Below is a small trained network, with its code and all its weights. Each question gives an input and a class and asks what happens when units are switched off, that is, made to give their printed mean instead of their output.

import numpy as np


def w(rows, s, z=0):
    codes = np.array(rows[::2]) - 128.0
    scale = np.full(codes.shape[1], s)
    scale[-1] = z or s
    return codes * scale


def f(y):
    return np.maximum(y, 0)


def log_softmax(a):
    a = a - a.max(-1, keepdims=True)
    return a - np.log(np.exp(a).sum(-1, keepdims=True))


def net(x, mask):
    res = np.array(x, float).reshape(1, 3) / 4 @ E
    y = f(res @ A[0][:, :-1].T + A[0][:, -1])
    res = res + np.where(mask, y, B[0][:, -1]) @ B[0][:, :-1]
    return log_softmax(res[-1] @ U[:, :-1].T + U[:, -1])


A, B = {}, {}
E = w([
[212,4,102,116,149,91],'x0',
[105,102,155,20,114,2],'x1',
[250,237,89,156,202,129],'x2',
],0.0079)
A[0] = w([
[82,94,181,155,124,132,39],'neuron 0',
[137,146,126,148,130,191,103],'neuron 1',
[134,112,110,180,139,196,126],'neuron 2',
[97,161,143,87,136,55,210],'neuron 3',
[224,151,134,215,208,164,232],'neuron 4',
[171,73,103,212,113,61,206],'neuron 5',
[114,167,189,163,104,82,88],'neuron 6',
[68,209,192,141,79,151,226],'neuron 7',
[153,194,85,121,188,79,9],'neuron 8',
[69,78,116,31,80,205,146],'neuron 9',
[68,101,113,122,110,149,1],'neuron 10',
[193,114,106,124,204,154,67],'neuron 11',
[104,124,113,175,112,173,126],'neuron 12',
[75,107,113,162,60,96,15],'neuron 13',
[244,79,95,98,100,119,117],'neuron 14',
[206,204,90,68,184,131,78],'neuron 15',
],0.011,0.0028)
B[0] = w([
[57,179,160,182,115,122,166],'neuron 0',
[162,57,158,121,165,70,174],'neuron 1',
[202,51,26,134,188,29,189],'neuron 2',
[193,2,106,154,173,82,197],'neuron 3',
[78,181,166,104,168,76,251],'neuron 4',
[120,150,180,64,200,185,189],'neuron 5',
[193,43,223,88,150,108,156],'neuron 6',
[201,82,232,22,193,129,229],'neuron 7',
[62,162,144,166,56,103,183],'neuron 8',
[48,183,186,152,140,92,212],'neuron 9',
[47,165,193,212,66,110,163],'neuron 10',
[31,147,222,127,125,124,181],'neuron 11',
[115,163,180,183,212,54,176],'neuron 12',
[88,204,162,170,73,75,169],'neuron 13',
[92,135,205,115,170,124,199],'neuron 14',
[71,222,161,173,90,100,212],'neuron 15',
],0.0078,0.011)
U = w([
[52,213,191,216,65,135,101],'0',
[146,101,216,73,219,171,181],'1',
[158,75,146,152,211,70,243],'2',
[126,132,129,91,194,140,185],'3',
[223,87,59,151,124,157,2],'4',
[183,96,114,154,125,181,2],'5',
[178,147,2,132,89,183,2],'6',
],0.0087,0.0039)

Each question gives the input, the list of numbers given to net, and the class t.
The units are the neurons (one row each of A and B). Each row of codes is followed by its name. A weight is (code - 128) times the scale printed after its matrix; where a second scale follows, it is the last column's (A, B and U).
mask holds one flag per neuron, in row order. A switched-off neuron (its flag False) gives its mean, the last column of its row in B, instead of its output. The means were averaged over made-up inputs and are rounded, as every weight is.
A unit's drop is (log p(t) with every unit on - log p(t) with that unit switched off) / (log p(t) with every unit on - log p(t) with every unit switched off).
The circuit of an input: a set's keep is (log p(t) with only the set's units on - log p(t) with every unit switched off) / (log p(t) with every unit on - log p(t) with every unit switched off). Starting from the 12 units with the biggest drops (on a tie, the unit counted first), units are removed one at a time, each time the one whose removal leaves the highest keep (on an exact tie, the one counted first), for as long as the keep stays at least 0.8.
circuit, biggest first: the units of the circuit, biggest drop first
unit that matters most: the unit with the biggest drop
top k neurons: the k neurons with the biggest drops, biggest first
drop when u is switched off: that unit's drop, to one decimal
input [7,6,1], class 1: unit that matters most -> neuron 5
input [4,2,4], class 0: top 2 neurons -> [neuron 7; neuron 15]
input [0,7,-7], class 0: top 2 neurons -> [neuron 9; neuron 13]
input [3,-1,5], class 0: circuit, biggest first -> [neuron 7; neuron 15]
input [8,8,6], class 1: top 2 neurons -> [neuron 5; neuron 14]
input [-6,-3,3], class 1: top 2 neurons -> [neuron 7; neuron 3]
input [-8,-8,1], class 1: top 2 neurons -> [neuron 7; neuron 3]
input [-5,4,-3], class 1: top 2 neurons -> [neuron 7; neuron 2]
input [-3,-5,1], class 2: circuit, biggest first -> [neuron 2; neuron 1]
input [2,-2,4], class 0: top 3 neurons -> [neuron 7; neuron 15; neuron 3]
input [-5,1,-4], class 1: top 3 neurons -> [neuron 7; neuron 15; neuron 8]
input [-7,6,-3], class 1: top 2 neurons -> [neuron 7; neuron 2]
input [-4,-7,-6], class 2: top 3 neurons -> [neuron 2; neuron 7; neuron 15]
input [2,-1,0], class 3: top 2 neurons -> [neuron 7; neuron 3]
input [-4,-5,-3], class 2: top neuron -> [neuron 2]
input [2,-8,0], class 2: drop when neuron 8 is switched off -> 0.0
input [-5,-7,4], class 2: drop when neuron 2 is switched off -> 0.4
input [2,-4,-6], class 0: drop when neuron 7 is switched off -> 0.1
input [-6,5,-5], class 1: drop when neuron 0 is switched off -> -0.1
